Here is a tiny trained network, its code and every weight. The questions are about switching its units off for an input and a class, where a switched-off unit gives its printed mean instead of its output.

import numpy as np


def w(rows, s, z=0):
    codes = np.array(rows[::2]) - 128.0
    scale = np.full(codes.shape[1], s)
    scale[-1] = z or s
    return codes * scale


def norm(h):
    return h / np.sqrt((h * h).mean(-1, keepdims=True) + 1e-5)


def f(y):
    return y / 2 * (1 + np.tanh(0.7978845608 * (y + 0.044715 * y**3)))


def log_softmax(a):
    a = a - a.max(-1, keepdims=True)
    return a - np.log(np.exp(a).sum(-1, keepdims=True))


def net(x, mask):
    res = np.array(x, float).reshape(1, 8) / 4 @ E
    u = 0
    for l in range(2):
        y = f(norm(res) @ A[l][:, :-1].T + A[l][:, -1])
        res = res + np.where(mask[u : u + 13], y, B[l][:, -1]) @ B[l][:, :-1]
        u += 13
    return log_softmax(norm(res)[-1] @ U[:, :-1].T + U[:, -1])


A, B = {}, {}
E = w([
[74,145,35,128,95,156],'x0',
[172,131,43,91,63,48],'x1',
[97,148,59,46,112,59],'x2',
[170,120,93,145,219,98],'x3',
[88,75,143,68,81,70],'x4',
[106,102,125,195,130,85],'x5',
[84,137,146,56,198,132],'x6',
[152,2,108,107,93,87],'x7',
],0.0054)
A[0] = w([
[161,122,128,126,67,21,115],'L0N0',
[124,76,192,130,174,125,2],'L0N1',
[85,95,95,200,91,138,151],'L0N2',
[126,98,141,247,96,163,163],'L0N3',
[154,68,95,126,65,53,45],'L0N4',
[124,91,138,127,47,196,174],'L0N5',
[196,185,78,145,148,83,138],'L0N6',
[103,115,145,89,189,63,97],'L0N7',
[68,113,75,71,147,141,41],'L0N8',
[189,69,186,169,178,155,115],'L0N9',
[152,188,170,194,58,180,174],'L0N10',
[128,119,107,141,56,84,122],'L0N11',
[199,115,60,137,166,119,141],'L0N12',
],0.011,0.0041)
B[0] = w([
[149,92,102,80,154,180,220],'L0N0',
[125,124,33,65,149,137,147],'L0N1',
[127,86,113,114,180,63,188],'L0N2',
[95,116,196,164,167,18,237],'L0N3',
[202,166,80,47,56,181,214],'L0N4',
[142,46,107,127,155,106,211],'L0N5',
[91,144,123,162,134,196,192],'L0N6',
[84,100,121,133,153,115,178],'L0N7',
[116,134,226,98,55,120,171],'L0N8',
[255,55,100,120,85,72,213],'L0N9',
[37,127,78,170,198,158,253],'L0N10',
[208,92,96,101,153,156,192],'L0N11',
[66,141,155,159,158,129,178],'L0N12',
],0.0089,0.0056)
A[1] = w([
[133,122,117,179,113,98,121],'L1N0',
[162,111,101,101,100,127,194],'L1N1',
[104,114,101,119,165,170,132],'L1N2',
[100,143,168,165,93,83,82],'L1N3',
[162,105,141,105,76,137,224],'L1N4',
[111,186,91,80,166,146,120],'L1N5',
[83,97,152,122,147,98,106],'L1N6',
[143,87,148,246,129,115,100],'L1N7',
[117,192,83,144,155,164,49],'L1N8',
[162,120,175,124,161,175,146],'L1N9',
[139,104,86,113,53,126,252],'L1N10',
[132,71,168,135,159,165,250],'L1N11',
[168,89,130,143,189,124,174],'L1N12',
],0.012,0.0028)
B[1] = w([
[73,191,174,152,180,84,149],'L1N0',
[175,206,131,107,216,171,223],'L1N1',
[94,87,133,200,142,156,196],'L1N2',
[171,98,136,171,105,149,140],'L1N3',
[206,134,103,51,108,208,215],'L1N4',
[130,61,127,208,120,185,199],'L1N5',
[50,151,118,152,117,70,197],'L1N6',
[2,72,135,177,137,66,241],'L1N7',
[181,150,159,204,85,151,175],'L1N8',
[120,84,112,103,163,89,160],'L1N9',
[170,184,73,132,223,162,242],'L1N10',
[100,111,70,77,70,61,244],'L1N11',
[125,76,85,58,184,99,254],'L1N12',
],0.0074,0.0051)
U = w([
[236,113,54,32,141,134,218],'0',
[54,68,104,183,198,7,169],'1',
[102,168,185,91,32,76,2],'2',
[107,202,135,240,117,215,107],'3',
],0.012,0.005)

Each question gives the input, the list of numbers given to net, and the class t.
The units are the neurons (one row each of A and B). Each row of codes is followed by its name. A weight is (code - 128) times the scale printed after its matrix; where a second scale follows, it is the last column's (A, B and U).
mask holds one flag per neuron, layer by layer. A switched-off neuron (its flag False) gives its mean, the last column of its row in B, instead of its output. The means were averaged over made-up inputs and are rounded, as every weight is.
A unit's drop is (log p(t) with every unit on - log p(t) with that unit switched off) / (log p(t) with every unit on - log p(t) with every unit switched off).
The circuit of an input: a set's keep is (log p(t) with only the set's units on - log p(t) with every unit switched off) / (log p(t) with every unit on - log p(t) with every unit switched off). Starting from the 12 units with the biggest drops (on a tie, the unit counted first), units are removed one at a time, each time the one whose removal leaves the highest keep (on an exact tie, the one counted first), for as long as the keep stays at least 0.8.
circuit, biggest first: the units of the circuit, biggest drop first
top k neurons: the k neurons with the biggest drops, biggest first
k most important neurons of layer l: the k neurons of layer l with the biggest drops, biggest first
drop when u is switched off: that unit's drop, to one decimal
input [-7,-1,-6,4,1,5,4,5], class 0: top 2 neurons : (L0N9, L0N1)
input [-7,-6,2,-4,-5,1,0,8], class 0: circuit, biggest first : (L0N9)
input [7,-7,-5,8,1,-3,5,7], class 0: circuit, biggest first : (L0N1, L1N7)
input [5,4,-4,2,-7,3,3,-2], class 3: 3 most important neurons of layer 0 : (L0N6, L0N5, L0N9)
input [5,-6,7,-5,5,2,5,-4], class 2: top 2 neurons : (L0N8, L0N10)
input [8,7,2,7,-3,6,-2,-1], class 3: top 3 neurons : (L0N6, L0N12, L0N9)
input [-4,1,3,7,-6,-4,-5,-1], class 1: 2 most important neurons of layer 0 : (L0N4, L0N9)
input [-7,-4,0,-6,-2,5,4,4], class 0: top 3 neurons : (L0N9, L0N1, L0N10)
input [-6,2,1,2,-3,-6,0,0], class 1: top 4 neurons : (L0N4, L0N12, L0N6, L0N11)
input [-5,6,-1,7,-5,6,2,-8], class 3: drop when L0N3 is switched off : 0.3
input [-7,-6,1,-4,2,6,2,6], class 0: drop when L0N9 is switched off : 0.4
input [-7,6,8,-6,-2,2,-4,-8], class 3: drop when L0N9 is switched off : 0.1
input [7,4,1,0,-7,0,7,-8], class 3: drop when L1N7 is switched off : 0.0
input [0,-6,6,-2,-7,6,6,-4], class 3: top neuron : (L0N3)
